Below is a small trained network, with its code and all its weights. Each question gives an input and a target symbol and asks what happens when units are switched off, that is, made to give their printed mean instead of their output.

import numpy as np


def w(rows, s, z=0):
    codes = np.array(rows[::2]) - 128.0
    scale = np.full(codes.shape[1], s)
    scale[-1] = z or s
    return codes * scale


def norm(h):
    return h / np.sqrt((h * h).mean(-1, keepdims=True) + 1e-5)


def f(y):
    return y / 2 * (1 + np.tanh(0.7978845608 * (y + 0.044715 * y**3)))


def softmax(a):
    e = np.exp(a - a.max(-1, keepdims=True))
    return e / e.sum(-1, keepdims=True)


def log_softmax(a):
    a = a - a.max(-1, keepdims=True)
    return a - np.log(np.exp(a).sum(-1, keepdims=True))


def net(x, mask):
    ids = ['αβελπσψ'.index(c) for c in x.split()]
    T = len(ids)
    res = E[ids] + P[:T]
    r = norm(res)
    for j in range(2):
        rows = slice(3 * j, 3 * j + 3)
        q, k, v = (r @ M[0][rows].T for M in (Q, K, V))
        z = softmax(np.where(np.tri(T) > 0, q @ k.T / 3**0.5, -1e9)) @ v
        o = O[0][rows]
        res = res + np.where(mask[j], z, o[:, -1]) @ o[:, :-1]
    y = f(norm(res) @ A[0][:, :-1].T + A[0][:, -1])
    res = res + np.where(mask[2:14], y, B[0][:, -1]) @ B[0][:, :-1]
    return log_softmax(norm(res)[-1] @ U[:, :-1].T + U[:, -1])


Q, K, V, O, A, B = {}, {}, {}, {}, {}, {}
E = w([
[102,100,93,52],'α',
[78,115,48,112],'β',
[103,132,107,66],'ε',
[253,103,154,91],'λ',
[63,120,51,137],'π',
[57,151,192,93],'σ',
[113,77,21,196],'ψ',
],0.0042)
P = w([
[140,253,89,142],'0',
[111,207,74,74],'1',
[118,182,91,69],'2',
[109,158,98,66],'3',
[105,140,105,66],'4',
[100,119,112,68],'5',
[101,101,121,74],'6',
[97,83,130,81],'7',
[95,68,140,91],'8',
[88,51,150,103],'9',
[83,30,158,111],'10',
[78,19,166,125],'11',
],0.004)
Q[0] = w([
[136,176,189,139],'H0',
[59,91,115,176],'H0',
[195,223,123,208],'H0',
[98,83,110,47],'H1',
[116,118,76,151],'H1',
[249,118,139,133],'H1',
],0.017)
K[0] = w([
[114,182,78,171],'H0',
[73,101,157,147],'H0',
[119,226,109,106],'H0',
[104,102,168,173],'H1',
[138,109,175,51],'H1',
[147,251,112,137],'H1',
],0.015)
V[0] = w([
[90,116,247,144],'H0',
[140,118,253,144],'H0',
[182,126,55,167],'H0',
[24,171,168,163],'H1',
[92,91,9,96],'H1',
[98,146,192,33],'H1',
],0.0048)
O[0] = w([
[158,199,94,92,67],'H0',
[145,183,63,85,43],'H0',
[114,6,125,82,107],'H0',
[142,96,254,161,175],'H1',
[168,133,107,239,252],'H1',
[84,239,163,170,201],'H1',
],0.005,0.0039)
A[0] = w([
[103,170,81,14,106],'N0',
[81,148,238,33,49],'N1',
[123,126,134,133,98],'N2',
[87,189,248,1,3],'N3',
[154,81,124,169,82],'N4',
[118,24,204,79,139],'N5',
[161,117,34,100,159],'N6',
[222,125,171,82,152],'N7',
[223,119,88,163,89],'N8',
[135,229,86,130,163],'N9',
[137,139,152,142,110],'N10',
[170,137,197,169,92],'N11',
],0.0065,0.0054)
B[0] = w([
[59,48,60,188,93],'N0',
[59,177,212,137,181],'N1',
[120,124,123,137,104],'N2',
[3,167,251,183,188],'N3',
[139,116,143,169,133],'N4',
[193,168,141,52,249],'N5',
[75,130,188,51,131],'N6',
[31,170,62,196,141],'N7',
[63,99,178,182,96],'N8',
[183,131,122,57,188],'N9',
[114,123,107,135,124],'N10',
[112,98,57,134,144],'N11',
],0.0056,0.002)
U = w([
[132,103,114,202,43],'α',
[136,134,94,186,2],'β',
[201,253,49,121,94],'ε',
[60,103,50,43,122],'λ',
[205,74,122,125,135],'π',
[65,178,218,162,251],'σ',
[191,31,208,79,147],'ψ',
],0.0072,0.0022)

Each question gives the input, a string of symbols that net reads in full, and the target symbol t.
The units are the heads (3 rows each of Q, K, V and O) and the neurons (one row each of A and B). Each row of codes is followed by its name. A weight is (code - 128) times the scale printed after its matrix; where a second scale follows, it is the last column's (O, A, B and U).
mask holds one flag per unit, heads first, then neurons. A switched-off unit (its flag False) gives its mean, the last column of its rows in O or B, instead of its output. The means were averaged over made-up inputs and are rounded, as every weight is.
A unit's drop is (log p(t) with every unit on - log p(t) with that unit switched off) / (log p(t) with every unit on - log p(t) with every unit switched off).
The circuit of an input: a set's keep is (log p(t) with only the set's units on - log p(t) with every unit switched off) / (log p(t) with every unit on - log p(t) with every unit switched off). Starting from the 12 units with the biggest drops (on a tie, the unit counted first), units are removed one at a time, each time the one whose removal leaves the highest keep (on an exact tie, the one counted first), for as long as the keep stays at least 0.8.
units of the circuit, in order: the units of the circuit, biggest drop first
most important unit: the unit with the biggest drop
which heads matter: for each layer, one digit per head in row order, 1 if its drop is at least 0.15 and else 0, layers parted by /
input ε λ σ β ε π σ ε ε λ, target ε: units of the circuit, in order	[N7; H0]
input ψ π σ ψ, target ε: units of the circuit, in order	[H0; N9]
input σ λ λ σ β λ π, target λ: units of the circuit, in order	[H1; N6; N3]
input σ σ ε π λ ε β ε, target ε: units of the circuit, in order	[H1; N3]
input π ε σ β ψ σ σ, target ψ: most important unit	H0
input λ ψ ψ ψ, target ψ: which heads matter	10
input λ σ β β α π α σ β, target ε: units of the circuit, in order	[H0; N3]
input π λ σ β λ ε σ π, target ε: units of the circuit, in order	[H0; N9]
input λ σ λ β π λ β α λ λ ψ, target λ: which heads matter	11
input λ α ε, target λ: which heads matter	11
input λ β α, target λ: units of the circuit, in order	[H1; N6; N0]
input π ε ε ε α, target ε: units of the circuit, in order	[H1; N3]
input ε π ε, target π: units of the circuit, in order	[H1; N3; H0; N1]
input π β σ β λ π, target λ: which heads matter	01
input λ π σ β, target ε: most important unit	N3
input π β π σ π ψ ψ π, target ψ: units of the circuit, in order	[H0; N5]
input λ ε ψ λ π ψ ε, target ψ: which heads matter	00
input β π λ π α σ ε ε ε, target ε: which heads matter	11
input σ ε σ β π α λ, target σ: which heads matter	01
input σ α σ α λ π π λ π ε α α, target ε: which heads matter	10
input σ ε σ π σ α λ ψ, target λ: most important unit	H1
